Below are the code and all the weights of a small trained network. Each question names an input and a target symbol and asks about switching units off, where a switched-off unit gives its printed mean instead of its output.

import numpy as np


def w(rows, s, z=0):
    codes = np.array(rows[::2]) - 128.0
    scale = np.full(codes.shape[1], s)
    scale[-1] = z or s
    return codes * scale


def f(y):
    return y / 2 * (1 + np.tanh(0.7978845608 * (y + 0.044715 * y**3)))


def softmax(a):
    e = np.exp(a - a.max(-1, keepdims=True))
    return e / e.sum(-1, keepdims=True)


def log_softmax(a):
    a = a - a.max(-1, keepdims=True)
    return a - np.log(np.exp(a).sum(-1, keepdims=True))


def net(x, mask):
    ids = ['αβγδεζθξπτφω'.index(c) for c in x.split()]
    T = len(ids)
    res = E[ids] + P[:T]
    u = 0
    for l in range(2):
        r = res
        for j in range(2):
            rows = slice(2 * j, 2 * j + 2)
            q, k, v = (r @ M[l][rows].T for M in (Q, K, V))
            z = softmax(np.where(np.tri(T) > 0, q @ k.T / 2**0.5, -1e9)) @ v
            o = O[l][rows]
            res = res + np.where(mask[u + j], z, o[:, -1]) @ o[:, :-1]
        u += 2
        y = f(res @ A[l][:, :-1].T + A[l][:, -1])
        res = res + np.where(mask[u : u + 12], y, B[l][:, -1]) @ B[l][:, :-1]
        u += 12
    return log_softmax(res[-1] @ U[:, :-1].T + U[:, -1])


Q, K, V, O, A, B = {}, {}, {}, {}, {}, {}
E = w([
[89,141,128,134,193,114],'α',
[72,96,159,91,242,121],'β',
[64,190,90,110,163,62],'γ',
[90,170,89,98,209,111],'δ',
[139,239,52,157,79,199],'ε',
[98,63,67,70,72,216],'ζ',
[43,157,167,54,187,52],'θ',
[217,187,89,199,91,48],'ξ',
[46,188,142,127,206,152],'π',
[69,139,89,113,198,82],'τ',
[119,116,114,140,253,137],'φ',
[223,13,90,103,108,58],'ω',
],0.0064)
P = w([
[130,85,166,176,205,170],'0',
[53,189,122,67,193,71],'1',
[75,175,121,64,176,85],'2',
[88,168,111,62,156,83],'3',
[91,164,95,65,151,78],'4',
[94,167,85,52,138,75],'5',
[99,173,73,47,125,64],'6',
[107,167,62,47,119,65],'7',
[108,168,45,38,105,59],'8',
[118,168,46,33,89,48],'9',
[121,175,37,27,79,50],'10',
[134,174,25,24,65,44],'11',
[134,166,4,18,59,43],'12',
[111,168,46,31,117,68],'13',
],0.0044)
Q[0] = w([
[95,205,81,90,173,54],'0.h1',
[157,51,172,158,83,196],'0.h1',
[247,49,162,211,32,204],'0.h2',
[16,201,95,54,221,59],'0.h2',
],0.013)
K[0] = w([
[179,133,62,148,32,110],'0.h1',
[74,119,199,104,232,153],'0.h1',
[85,134,223,143,250,137],'0.h2',
[174,123,31,112,6,124],'0.h2',
],0.012)
V[0] = w([
[52,186,130,71,104,138],'0.h1',
[90,97,214,140,175,194],'0.h1',
[124,169,84,163,102,254],'0.h2',
[81,22,115,34,125,161],'0.h2',
],0.0083)
O[0] = w([
[2,212,180,64,43,126,173],'0.h1',
[97,97,196,187,108,193,3],'0.h1',
[107,204,11,157,46,248,82],'0.h2',
[22,14,124,57,95,162,126],'0.h2',
],0.0071,0.0037)
A[0] = w([
[178,66,137,115,247,57,224],'0.n1',
[69,160,249,131,113,139,145],'0.n2',
[49,81,53,75,130,186,214],'0.n3',
[53,173,45,98,91,207,222],'0.n4',
[155,110,127,235,178,204,201],'0.n5',
[81,158,46,95,162,139,236],'0.n6',
[41,50,121,63,163,116,197],'0.n7',
[170,254,65,136,211,67,253],'0.n8',
[145,45,168,205,191,185,129],'0.n9',
[115,31,184,88,153,79,172],'0.n10',
[114,107,158,226,151,220,174],'0.n11',
[69,41,159,75,152,96,176],'0.n12',
],0.0066,0.0046)
B[0] = w([
[226,61,120,155,120,49,203],'0.n1',
[26,173,230,113,95,156,142],'0.n2',
[92,83,66,64,6,148,179],'0.n3',
[66,156,47,24,53,146,181],'0.n4',
[172,160,29,246,136,199,122],'0.n5',
[159,136,81,21,77,114,209],'0.n6',
[136,66,136,59,42,100,199],'0.n7',
[202,189,72,53,146,68,251],'0.n8',
[134,41,150,255,227,213,122],'0.n9',
[135,36,180,140,106,58,166],'0.n10',
[109,170,85,227,104,244,121],'0.n11',
[126,57,169,97,63,83,180],'0.n12',
],0.005,0.011)
Q[1] = w([
[122,95,202,244,187,201],'1.h1',
[163,159,80,53,116,58],'1.h1',
[141,141,114,2,76,4],'1.h2',
[161,127,114,170,157,157],'1.h2',
],0.0057)
K[1] = w([
[107,151,170,81,158,77],'1.h1',
[157,110,86,185,125,164],'1.h1',
[127,87,151,254,99,209],'1.h2',
[96,170,123,49,129,94],'1.h2',
],0.005)
V[1] = w([
[214,193,35,18,46,37],'1.h1',
[161,73,143,54,92,27],'1.h1',
[214,23,227,220,254,50],'1.h2',
[246,196,4,234,211,169],'1.h2',
],0.005)
O[1] = w([
[123,118,2,200,169,142,212],'1.h1',
[80,95,83,164,197,86,182],'1.h1',
[75,82,194,100,228,143,251],'1.h2',
[212,112,116,58,159,192,52],'1.h2',
],0.0064,0.011)
A[1] = w([
[110,87,115,94,135,76,251],'1.n1',
[3,173,120,214,165,74,143],'1.n2',
[163,185,160,120,177,36,242],'1.n3',
[188,107,29,219,50,148,157],'1.n4',
[139,95,151,95,139,54,247],'1.n5',
[86,23,125,88,74,128,194],'1.n6',
[101,86,181,146,209,139,52],'1.n7',
[212,153,170,80,88,172,164],'1.n8',
[137,79,159,98,128,60,231],'1.n9',
[55,146,221,139,86,96,185],'1.n10',
[109,137,226,70,176,132,28],'1.n11',
[137,178,253,99,63,75,191],'1.n12',
],0.0051,0.0025)
B[1] = w([
[146,100,114,157,126,143,247],'1.n1',
[122,176,86,156,169,254,251],'1.n2',
[170,147,138,208,151,123,221],'1.n3',
[17,166,213,48,190,53,157],'1.n4',
[155,105,137,183,129,139,239],'1.n5',
[99,71,117,148,94,139,228],'1.n6',
[101,141,72,91,192,83,155],'1.n7',
[143,195,96,131,124,201,185],'1.n8',
[140,100,138,182,129,138,229],'1.n9',
[119,136,129,190,145,214,189],'1.n10',
[50,187,187,91,197,117,171],'1.n11',
[144,154,146,242,93,157,204],'1.n12',
],0.006,0.012)
U = w([
[137,136,165,111,127,148,104],'α',
[87,148,226,175,106,109,112],'β',
[194,183,113,144,187,73,201],'γ',
[89,63,91,62,82,154,174],'δ',
[98,238,91,41,159,157,70],'ε',
[72,179,150,113,81,25,4],'ζ',
[82,128,73,218,151,163,149],'θ',
[199,66,83,116,180,250,98],'ξ',
[200,167,119,207,30,212,145],'π',
[166,21,133,127,112,52,159],'τ',
[117,195,196,110,164,253,153],'φ',
[86,106,169,71,190,93,20],'ω',
],0.0038,0.0046)

Each question gives the input, a string of symbols that net reads in full, and the target symbol t.
The units are the heads (2 rows each of Q, K, V and O) and the neurons (one row each of A and B). Each row of codes is followed by its name. A weight is (code - 128) times the scale printed after its matrix; where a second scale follows, it is the last column's (O, A, B and U).
mask holds one flag per unit, layer by layer, with each layer's heads first. A switched-off unit (its flag False) gives its mean, the last column of its rows in O or B, instead of its output. The means were averaged over made-up inputs and are rounded, as every weight is.
A unit's drop is (log p(t) with every unit on - log p(t) with that unit switched off) / (log p(t) with every unit on - log p(t) with every unit switched off).
The circuit of an input: a set's keep is (log p(t) with only the set's units on - log p(t) with every unit switched off) / (log p(t) with every unit on - log p(t) with every unit switched off). Starting from the 12 units with the biggest drops (on a tie, the unit counted first), units are removed one at a time, each time the one whose removal leaves the highest keep (on an exact tie, the one counted first), for as long as the keep stays at least 0.8.
circuit, biggest first: the units of the circuit, biggest drop first
top k neurons: the k neurons with the biggest drops, biggest first
k most important neurons of layer l: the k neurons of layer l with the biggest drops, biggest first
which heads matter: for each layer, one digit per head in row order, 1 if its drop is at least 0.15 and else 0, layers parted by /
input π ζ π θ π θ θ α θ ξ ζ ξ τ, target π: most important neuron of layer 0 : 0.n11
input θ φ ζ, target δ: which heads matter : 01 / 00
input τ θ ε ε ζ δ ξ π γ, target γ: top 2 neurons : 0.n8; 1.n6
input π π φ ξ θ δ, target π: which heads matter : 11 / 11
input θ δ τ ξ θ θ π ω, target θ: which heads matter : 11 / 11
input π ω θ γ π π τ τ ξ, target π: 4 most important neurons of layer 0 : 0.n11; 0.n8; 0.n5; 0.n9
input π π φ θ π π θ, target π: which heads matter : 11 / 11
input φ θ ζ ξ β φ θ θ ξ ξ θ ζ ζ θ, target δ: 2 most important neurons of layer 0 : 0.n3; 0.n7
input π θ θ α θ θ θ π θ γ π ω, target π: top 2 neurons : 0.n11; 1.n12
input π θ τ π θ π ξ ε π φ, target π: 2 most important neurons of layer 0 : 0.n11; 0.n8
input π θ α π φ ε π, target ε: which heads matter : 01 / 00
input φ ξ θ π θ φ δ φ θ π θ ξ φ, target γ: which heads matter : 01 / 00
input α π θ φ θ π ξ φ β, target γ: which heads matter : 01 / 00
input β ω θ θ θ θ π θ α, target β: which heads matter : 11 / 10
input φ ξ ζ θ, target φ: 3 most important neurons of layer 1 : 1.n11; 1.n8; 1.n12
input ζ β π θ θ α θ φ θ γ, target ζ: which heads matter : 01 / 01
input θ π θ π θ θ θ θ φ ζ ε θ δ θ, target θ: circuit, biggest first : 1.h1
input π ξ τ π θ α α τ π π, target π: which heads matter : 11 / 11
input α ε θ, target ε: which heads matter : 01 / 01
input ξ ε α π τ ζ ω θ θ ζ ξ, target ξ: which heads matter : 11 / 01
input θ θ θ θ θ θ ζ φ π φ, target δ: 2 most important neurons of layer 0 : 0.n3; 0.n4
input π θ φ θ θ π, target π: top neuron : 1.n12
input ω π τ θ, target ω: top 3 neurons : 1.n11; 0.n9; 1.n7
input π θ ω ε φ τ θ θ δ δ ξ ε θ ζ, target π: 3 most important neurons of layer 1 : 1.n12; 1.n8; 1.n11
input ζ ω π π β π ω, target ζ: top 2 neurons : 1.n4; 0.n3
input ζ π π γ θ β θ θ θ π θ φ θ ξ, target ζ: 2 most important neurons of layer 1 : 1.n4; 1.n2
